Below is a small trained network, with its code and all its weights. Each question gives an input and a target symbol and asks what happens when units are switched off, that is, made to give their printed mean instead of their output.

import numpy as np


def w(rows, s, z=0):
    codes = np.array(rows[::2]) - 128.0
    scale = np.full(codes.shape[1], s)
    scale[-1] = z or s
    return codes * scale


def norm(h):
    return h / np.sqrt((h * h).mean(-1, keepdims=True) + 1e-5)


def f(y):
    return np.maximum(y, 0)


def softmax(a):
    e = np.exp(a - a.max(-1, keepdims=True))
    return e / e.sum(-1, keepdims=True)


def log_softmax(a):
    a = a - a.max(-1, keepdims=True)
    return a - np.log(np.exp(a).sum(-1, keepdims=True))


def net(x, mask):
    ids = ['αβγδεηθλμξπτφψω'.index(c) for c in x.split()]
    T = len(ids)
    res = E[ids] + P[:T]
    u = 0
    for l in range(3):
        q, k, v = (norm(res) @ M[l].T for M in (Q, K, V))
        z = softmax(np.where(np.tri(T) > 0, q @ k.T / 3**0.5, -1e9)) @ v
        res = res + np.where(mask[u], z, O[l][:, -1]) @ O[l][:, :-1]
        u += 1
        y = f(norm(res) @ A[l][:, :-1].T + A[l][:, -1])
        res = res + np.where(mask[u : u + 4], y, B[l][:, -1]) @ B[l][:, :-1]
        u += 4
    return log_softmax(norm(res)[-1] @ U[:, :-1].T + U[:, -1])


Q, K, V, O, A, B = {}, {}, {}, {}, {}, {}
E = w([
[148,127,129],'α',
[90,106,100],'β',
[157,133,131],'γ',
[151,3,56],'δ',
[101,106,96],'ε',
[96,116,128],'η',
[114,129,131],'θ',
[129,153,132],'λ',
[109,110,93],'μ',
[109,108,147],'ξ',
[121,107,124],'π',
[94,137,111],'τ',
[119,228,133],'φ',
[123,149,137],'ψ',
[126,151,137],'ω',
],0.034)
P = w([
[3,111,160],'0',
[154,166,70],'1',
[158,170,74],'2',
[157,171,73],'3',
[161,174,85],'4',
[151,178,77],'5',
[161,176,82],'6',
],0.0049)
Q[0] = w([
[162,60,142],'0.h0',
[122,254,39],'0.h0',
[104,107,91],'0.h0',
],0.0089)
K[0] = w([
[177,147,47],'0.h0',
[1,155,242],'0.h0',
[155,191,131],'0.h0',
],0.0066)
V[0] = w([
[221,110,185],'0.h0',
[4,40,48],'0.h0',
[125,121,134],'0.h0',
],0.0027)
O[0] = w([
[189,219,198,10],'0.h0',
[17,167,1,251],'0.h0',
[122,126,124,128],'0.h0',
],0.0024,0.0018)
A[0] = w([
[57,95,32,144],'0.n0',
[220,157,111,252],'0.n1',
[127,180,74,76],'0.n2',
[44,1,165,70],'0.n3',
],0.0074,0.0036)
B[0] = w([
[231,156,217,253],'0.n0',
[59,67,102,204],'0.n1',
[125,193,141,172],'0.n2',
[253,133,74,195],'0.n3',
],0.0059,0.0057)
Q[1] = w([
[96,69,208],'1.h0',
[18,193,223],'1.h0',
[2,94,126],'1.h0',
],0.0078)
K[1] = w([
[254,129,34],'1.h0',
[85,62,59],'1.h0',
[130,8,82],'1.h0',
],0.0068)
V[1] = w([
[66,16,167],'1.h0',
[54,145,59],'1.h0',
[67,113,1],'1.h0',
],0.0027)
O[1] = w([
[49,210,141,1],'1.h0',
[74,91,4,202],'1.h0',
[134,179,119,168],'1.h0',
],0.003,0.00098)
A[1] = w([
[223,82,78,101],'1.n0',
[95,151,164,95],'1.n1',
[172,2,67,2],'1.n2',
[143,101,203,57],'1.n3',
],0.0078,0.0045)
B[1] = w([
[120,4,93,255],'1.n0',
[191,42,60,150],'1.n1',
[241,2,90,216],'1.n2',
[57,185,116,134],'1.n3',
],0.0061,0.0044)
Q[2] = w([
[73,17,166],'2.h0',
[253,103,118],'2.h0',
[44,211,87],'2.h0',
],0.014)
K[2] = w([
[138,103,61],'2.h0',
[227,123,145],'2.h0',
[6,147,164],'2.h0',
],0.018)
V[2] = w([
[98,91,1],'2.h0',
[124,176,30],'2.h0',
[138,198,80],'2.h0',
],0.0084)
O[2] = w([
[1,91,143,251],'2.h0',
[103,104,65,157],'2.h0',
[167,59,2,102],'2.h0',
],0.0083,0.0028)
A[2] = w([
[93,112,248,96],'2.n0',
[139,34,154,253],'2.n1',
[122,100,35,19],'2.n2',
[184,226,81,112],'2.n3',
],0.011,0.0026)
B[2] = w([
[199,255,181,159],'2.n0',
[184,232,86,254],'2.n1',
[208,160,173,203],'2.n2',
[59,63,203,202],'2.n3',
],0.0096,0.0073)
U = w([
[58,220,132,119],'α',
[66,104,125,216],'β',
[128,135,166,106],'γ',
[107,132,106,122],'δ',
[99,119,93,148],'ε',
[76,151,97,150],'η',
[83,78,156,255],'θ',
[163,6,112,72],'λ',
[122,124,85,130],'μ',
[149,234,154,40],'ξ',
[178,173,150,73],'π',
[111,146,91,149],'τ',
[195,70,193,95],'φ',
[130,153,145,137],'ψ',
[169,130,108,120],'ω',
],0.019,0.0055)

Each question gives the input, a string of symbols that net reads in full, and the target symbol t.
The units are the heads (3 rows each of Q, K, V and O) and the neurons (one row each of A and B). Each row of codes is followed by its name. A weight is (code - 128) times the scale printed after its matrix; where a second scale follows, it is the last column's (O, A, B and U).
mask holds one flag per unit, layer by layer, with each layer's heads first. A switched-off unit (its flag False) gives its mean, the last column of its rows in O or B, instead of its output. The means were averaged over made-up inputs and are rounded, as every weight is.
A unit's drop is (log p(t) with every unit on - log p(t) with that unit switched off) / (log p(t) with every unit on - log p(t) with every unit switched off).
The circuit of an input: a set's keep is (log p(t) with only the set's units on - log p(t) with every unit switched off) / (log p(t) with every unit on - log p(t) with every unit switched off). Starting from the 12 units with the biggest drops (on a tie, the unit counted first), units are removed one at a time, each time the one whose removal leaves the highest keep (on an exact tie, the one counted first), for as long as the keep stays at least 0.8.
units of the circuit, in order: the units of the circuit, biggest drop first
most important unit: the unit with the biggest drop
k most important neurons of layer l: the k neurons of layer l with the biggest drops, biggest first
drop when u is switched off: that unit's drop, to one decimal
input θ ε μ τ θ, target φ: most important unit : 0.n0
input φ θ π λ, target λ: units of the circuit, in order : [2.h0; 2.n1; 2.n3]
input λ λ ξ θ ψ, target φ: 2 most important neurons of layer 0 : [0.n1; 0.n3]
input ω β π ω α λ, target θ: 2 most important neurons of layer 2 : [2.n3; 2.n1]
input ω μ π τ, target θ: 3 most important neurons of layer 0 : [0.n3; 0.n0; 0.n1]
input η λ φ τ β η ψ, target α: 2 most important neurons of layer 1 : [1.n2; 1.n0]
input ω λ η, target ξ: 2 most important neurons of layer 0 : [0.n3; 0.n0]
input ω ξ β ψ μ γ τ, target θ: 2 most important neurons of layer 0 : [0.n3; 0.n1]
input ω λ μ λ ψ, target θ: 2 most important neurons of layer 2 : [2.n3; 2.n1]
input ξ α ξ, target ξ: 2 most important neurons of layer 0 : [0.n1; 0.n0]
input λ ε μ π η, target ξ: drop when 2.n0 is switched off : 0.1
input φ λ ω θ γ δ λ, target λ: drop when 0.n0 is switched off : 0.2
input λ β μ η α δ ψ, target φ: drop when 0.n1 is switched off : 1.8
input λ ω θ π ω, target φ: drop when 1.n1 is switched off : 0.3
input λ τ μ θ ε ψ φ, target α: 2 most important neurons of layer 2 : [2.n3; 2.n1]
input δ η ψ θ, target φ: most important unit : 2.h0
